Below are the code and all the weights of a small trained network. Each question names an input and a target symbol and asks about switching units off, where a switched-off unit gives its printed mean instead of its output.

import numpy as np


def w(rows, s, z=0):
    codes = np.array(rows[::2]) - 128.0
    scale = np.full(codes.shape[1], s)
    scale[-1] = z or s
    return codes * scale


def norm(h):
    return h / np.sqrt((h * h).mean(-1, keepdims=True) + 1e-5)


def f(y):
    return np.maximum(y, 0)


def softmax(a):
    e = np.exp(a - a.max(-1, keepdims=True))
    return e / e.sum(-1, keepdims=True)


def log_softmax(a):
    a = a - a.max(-1, keepdims=True)
    return a - np.log(np.exp(a).sum(-1, keepdims=True))


def net(x, mask):
    ids = ['ΓΞΠΦΨβεηθμτω'.index(c) for c in x.split()]
    T = len(ids)
    res = E[ids] + P[:T]
    r = norm(res)
    for j in range(2):
        rows = slice(2 * j, 2 * j + 2)
        q, k, v = (r @ M[0][rows].T for M in (Q, K, V))
        z = softmax(np.where(np.tri(T) > 0, q @ k.T / 2**0.5, -1e9)) @ v
        o = O[0][rows]
        res = res + np.where(mask[j], z, o[:, -1]) @ o[:, :-1]
    y = f(norm(res) @ A[0][:, :-1].T + A[0][:, -1])
    res = res + np.where(mask[2:6], y, B[0][:, -1]) @ B[0][:, :-1]
    return log_softmax(norm(res)[-1] @ U[:, :-1].T + U[:, -1])


Q, K, V, O, A, B = {}, {}, {}, {}, {}, {}
E = w([
[64,125,103,163,104,61],'Γ',
[68,146,140,147,128,132],'Ξ',
[55,123,109,89,114,163],'Π',
[71,173,166,142,96,24],'Φ',
[66,109,122,155,124,122],'Ψ',
[80,138,142,105,135,193],'β',
[122,221,222,155,113,118],'ε',
[94,159,168,210,95,47],'η',
[101,117,155,191,85,114],'θ',
[144,181,222,154,129,123],'μ',
[154,169,239,143,96,167],'τ',
[74,249,117,107,208,98],'ω',
],0.014)
P = w([
[65,98,137,124,78,110],'0',
[120,52,154,69,164,91],'1',
[128,123,145,118,77,75],'2',
[116,89,144,176,159,154],'3',
[167,132,95,252,184,110],'4',
[129,63,172,132,162,93],'5',
[10,215,119,76,41,117],'6',
],0.022)
Q[0] = w([
[125,131,123,74,56,115],'h0',
[191,139,76,143,145,120],'h0',
[111,100,164,197,251,146],'h1',
[245,193,15,164,82,142],'h1',
],0.031)
K[0] = w([
[72,129,159,149,66,168],'h0',
[144,92,138,79,73,100],'h0',
[254,70,132,97,114,73],'h1',
[90,171,54,5,136,94],'h1',
],0.032)
V[0] = w([
[111,64,179,185,112,161],'h0',
[214,86,129,141,39,143],'h0',
[117,72,42,161,128,75],'h1',
[27,255,95,129,249,42],'h1',
],0.032)
O[0] = w([
[149,104,110,158,158,143,254],'h0',
[152,177,128,161,167,116,22],'h0',
[135,142,127,118,126,203,75],'h1',
[159,111,2,89,212,118,145],'h1',
],0.033,0.02)
A[0] = w([
[118,195,78,3,35,121,141],'n0',
[117,170,37,155,136,119,89],'n1',
[87,49,215,73,176,120,39],'n2',
[118,175,118,126,96,195,253],'n3',
],0.043,0.0044)
B[0] = w([
[118,134,252,65,63,107,176],'n0',
[141,151,175,154,79,128,252],'n1',
[188,182,114,98,175,159,241],'n2',
[80,138,68,144,126,78,199],'n3',
],0.045,0.016)
U = w([
[109,175,75,94,34,139,89],'Γ',
[177,43,133,145,85,205,133],'Ξ',
[114,175,59,87,152,161,127],'Π',
[146,111,178,48,78,139,145],'Φ',
[53,72,73,121,157,143,255],'Ψ',
[188,148,151,110,185,168,137],'β',
[128,66,131,145,70,61,159],'ε',
[150,234,117,185,91,201,66],'η',
[35,134,153,193,126,135,139],'θ',
[190,73,99,127,212,76,85],'μ',
[150,112,253,187,167,144,89],'τ',
[135,70,67,32,94,110,54],'ω',
],0.017,0.0068)

Each question gives the input, a string of symbols that net reads in full, and the target symbol t.
The units are the heads (2 rows each of Q, K, V and O) and the neurons (one row each of A and B). Each row of codes is followed by its name. A weight is (code - 128) times the scale printed after its matrix; where a second scale follows, it is the last column's (O, A, B and U).
mask holds one flag per unit, heads first, then neurons. A switched-off unit (its flag False) gives its mean, the last column of its rows in O or B, instead of its output. The means were averaged over made-up inputs and are rounded, as every weight is.
A unit's drop is (log p(t) with every unit on - log p(t) with that unit switched off) / (log p(t) with every unit on - log p(t) with every unit switched off).
The circuit of an input: a set's keep is (log p(t) with only the set's units on - log p(t) with every unit switched off) / (log p(t) with every unit on - log p(t) with every unit switched off). Starting from all 6 units, units are removed one at a time, each time the one whose removal leaves the highest keep (on an exact tie, the one counted first), for as long as the keep stays at least 0.8.
units of the circuit, in order: the units of the circuit, biggest drop first
unit that matters most: the unit with the biggest drop
top k neurons: the k neurons with the biggest drops, biggest first
heads that matter: for each layer, one digit per head in row order, 1 if its drop is at least 0.15 and else 0, layers parted by /
input ε τ Γ ε ω, target τ: heads that matter : 01
input τ Ξ θ ω, target Φ: units of the circuit, in order : h0; n0
input η θ ε Ψ θ η Ψ, target Ψ: heads that matter : 11
input ε τ τ ε β, target τ: heads that matter : 01
input θ η β μ Ψ Ξ, target β: units of the circuit, in order : n2
input ε η τ Ψ ε, target η: units of the circuit, in order : h1; n1
input Ψ μ ω ε, target Φ: heads that matter : 10
input θ Φ Ψ μ, target β: heads that matter : 00
input ε Ξ ω θ ω ε β, target θ: units of the circuit, in order : h1; n3
input Γ ω β ω Ξ, target ω: heads that matter : 11
input Γ ε ε ω ω τ Ψ, target ω: units of the circuit, in order : h1; h0; n0
input β Ξ η Γ, target Ξ: top 2 neurons : n3; n2
input η θ η μ, target β: top 3 neurons : n2; n3; n1
input Ψ θ β τ η, target θ: unit that matters most : h1
input ε ε Ψ τ Ψ θ, target τ: units of the circuit, in order : h1; n2
input ω μ ε τ Ξ, target μ: top 2 neurons : n1; n0
input Ψ ε τ, target Ψ: units of the circuit, in order : h1; n3; n1
input Ξ τ Ψ, target Ξ: units of the circuit, in order : h1; n2; n3
input ε Ψ τ ε τ Ψ, target τ: heads that matter : 10
input ε ε β ε Ψ, target ε: top 3 neurons : n2; n1; n3
input Ψ ε η, target Ψ: unit that matters most : h1
input Π τ Φ, target Π: top 3 neurons : n1; n3; n2
input Ξ Ξ Ψ θ, target η: units of the circuit, in order : h1; n2; n3
input Ψ Ψ μ ε τ ω Ψ, target ε: units of the circuit, in order : h1; n1
